Below are the code and all the weights of a small trained network. Each question names an input and a target symbol and asks about switching units off, where a switched-off unit gives its printed mean instead of its output.

import numpy as np


def w(rows, s, z=0):
    codes = np.array(rows[::2]) - 128.0
    scale = np.full(codes.shape[1], s)
    scale[-1] = z or s
    return codes * scale


def f(y):
    return np.maximum(y, 0)


def softmax(a):
    e = np.exp(a - a.max(-1, keepdims=True))
    return e / e.sum(-1, keepdims=True)


def log_softmax(a):
    a = a - a.max(-1, keepdims=True)
    return a - np.log(np.exp(a).sum(-1, keepdims=True))


def net(x, mask):
    ids = ['ΔΞΠΨαβγεζηλτω'.index(c) for c in x.split()]
    T = len(ids)
    res = E[ids] + P[:T]
    r = res
    for j in range(3):
        rows = slice(2 * j, 2 * j + 2)
        q, k, v = (r @ M[0][rows].T for M in (Q, K, V))
        z = softmax(np.where(np.tri(T) > 0, q @ k.T / 2**0.5, -1e9)) @ v
        o = O[0][rows]
        res = res + np.where(mask[j], z, o[:, -1]) @ o[:, :-1]
    y = f(res @ A[0][:, :-1].T + A[0][:, -1])
    res = res + np.where(mask[3:7], y, B[0][:, -1]) @ B[0][:, :-1]
    return log_softmax(res[-1] @ U[:, :-1].T + U[:, -1])


Q, K, V, O, A, B = {}, {}, {}, {}, {}, {}
E = w([
[167,158,144,121,90],'Δ',
[122,172,147,232,149],'Ξ',
[88,190,93,140,149],'Π',
[209,133,156,53,154],'Ψ',
[80,84,6,41,97],'α',
[117,190,76,102,186],'β',
[159,136,164,127,149],'γ',
[21,175,130,55,77],'ε',
[148,161,136,118,98],'ζ',
[118,133,170,162,226],'η',
[98,174,124,18,39],'λ',
[87,165,135,179,177],'τ',
[128,153,136,133,179],'ω',
],0.02)
P = w([
[130,2,62,134,83],'0',
[101,71,81,161,124],'1',
[125,114,73,113,142],'2',
[117,147,75,121,140],'3',
[126,154,110,113,165],'4',
[116,182,111,125,168],'5',
[131,184,143,108,192],'6',
[127,204,152,134,190],'7',
[140,213,170,116,205],'8',
[138,222,191,124,204],'9',
[134,227,222,136,210],'10',
[165,245,218,157,191],'11',
],0.0088)
Q[0] = w([
[105,13,105,152,117],'h1',
[135,78,150,109,79],'h1',
[164,249,136,132,200],'h2',
[151,145,145,85,75],'h2',
[165,163,94,126,136],'h3',
[137,147,188,93,128],'h3',
],0.016)
K[0] = w([
[128,7,70,141,111],'h1',
[109,96,78,123,143],'h1',
[130,201,183,119,137],'h2',
[106,156,88,122,160],'h2',
[147,138,197,158,189],'h3',
[135,186,108,141,143],'h3',
],0.018)
V[0] = w([
[5,102,88,122,234],'h1',
[1,100,223,82,14],'h1',
[47,181,125,112,155],'h2',
[138,70,203,139,204],'h2',
[52,169,152,167,92],'h3',
[100,197,23,143,51],'h3',
],0.0092)
O[0] = w([
[112,74,212,153,79,207],'h1',
[62,101,149,58,189,115],'h1',
[125,2,101,162,145,254],'h2',
[104,144,136,121,96,58],'h2',
[57,125,120,133,113,126],'h3',
[124,142,29,153,149,185],'h3',
],0.011,0.0071)
A[0] = w([
[169,188,155,236,209,2],'n1',
[98,117,190,130,145,38],'n2',
[202,195,83,121,221,119],'n3',
[1,180,156,65,117,61],'n4',
],0.0074,0.0016)
B[0] = w([
[191,117,47,43,58,253],'n1',
[206,201,218,105,125,162],'n2',
[97,205,153,147,109,236],'n3',
[158,154,111,254,50,255],'n4',
],0.0083,0.0062)
U = w([
[93,146,84,2,59,201],'Δ',
[155,116,109,110,112,44],'Ξ',
[159,39,79,70,123,95],'Π',
[100,103,139,146,91,160],'Ψ',
[144,147,116,114,102,66],'α',
[226,74,90,174,100,123],'β',
[149,106,180,92,78,112],'γ',
[140,158,145,97,105,101],'ε',
[148,192,144,78,88,63],'ζ',
[132,99,130,76,72,160],'η',
[105,167,130,95,244,253],'λ',
[117,217,107,99,143,77],'τ',
[143,41,145,120,223,190],'ω',
],0.0084,0.0046)

Each question gives the input, a string of symbols that net reads in full, and the target symbol t.
The units are the heads (2 rows each of Q, K, V and O) and the neurons (one row each of A and B). Each row of codes is followed by its name. A weight is (code - 128) times the scale printed after its matrix; where a second scale follows, it is the last column's (O, A, B and U).
mask holds one flag per unit, heads first, then neurons. A switched-off unit (its flag False) gives its mean, the last column of its rows in O or B, instead of its output. The means were averaged over made-up inputs and are rounded, as every weight is.
A unit's drop is (log p(t) with every unit on - log p(t) with that unit switched off) / (log p(t) with every unit on - log p(t) with every unit switched off).
The circuit of an input: a set's keep is (log p(t) with only the set's units on - log p(t) with every unit switched off) / (log p(t) with every unit on - log p(t) with every unit switched off). Starting from all 7 units, units are removed one at a time, each time the one whose removal leaves the highest keep (on an exact tie, the one counted first), for as long as the keep stays at least 0.8.
circuit, biggest first: the units of the circuit, biggest drop first
most important unit: the unit with the biggest drop
k most important neurons: the k neurons with the biggest drops, biggest first
heads that matter: for each layer, one digit per head in row order, 1 if its drop is at least 0.15 and else 0, layers parted by /
drop of u: that unit's drop, to one decimal
input τ β β Π β Ψ Δ τ Ψ Δ Δ, target τ: circuit, biggest first => h1, n3
input β β λ β β β ω, target β: circuit, biggest first => h1
input ζ ε β λ β, target λ: circuit, biggest first => h1, n4, n1
input ε Δ γ λ ω, target λ: circuit, biggest first => h1, n4
input Δ ζ λ β λ λ Ψ Δ λ ζ, target λ: circuit, biggest first => h1, n4
input λ Δ η ω β ε Ψ, target ω: 2 most important neurons => n1, n4
input β λ ζ β ε γ, target ω: 3 most important neurons => n4, n1, n3
input Δ Ψ λ λ Δ, target λ: circuit, biggest first => h1, n1
input β Ψ Ψ η λ λ τ ε ζ, target ω: 3 most important neurons => n1, n3, n4
input ε ε ε ε Π, target ω: heads that matter => 110
input η β β ε τ, target ω: 3 most important neurons => n4, n3, n1
input λ Δ λ ε λ Ψ, target λ: circuit, biggest first => h1, n1
input ε β λ Ξ ε Π β β ζ Δ ε γ, target ω: circuit, biggest first => h1, h2
input Π β β ε τ Ξ β β ε τ, target ω: circuit, biggest first => h2, n4
input τ ε ε ζ Ξ β λ λ λ ω, target λ: circuit, biggest first => h1
input β η Ξ α ε λ β Ψ Δ ε ε, target Ψ: heads that matter => 100
input λ ε β τ γ λ β λ Ψ, target λ: heads that matter => 100
input α λ λ Ψ Ψ, target ζ: heads that matter => 111
input Ξ ε Π Ψ β β γ ε β η β, target γ: heads that matter => 101
input λ α β β β λ λ Δ β, target τ: circuit, biggest first => n3, h1
input β Π Ξ Ξ ω ζ Ψ Ψ, target ζ: heads that matter => 110
input ζ β β Ξ ε ε β, target ω: most important unit => h2
input β Δ β, target τ: heads that matter => 110
input β ε ε β β λ λ γ, target λ: 2 most important neurons => n4, n3
input λ τ λ τ, target λ: drop of h3 => 0.1
input Ψ ζ Ψ λ Π, target λ: drop of h3 => -0.1
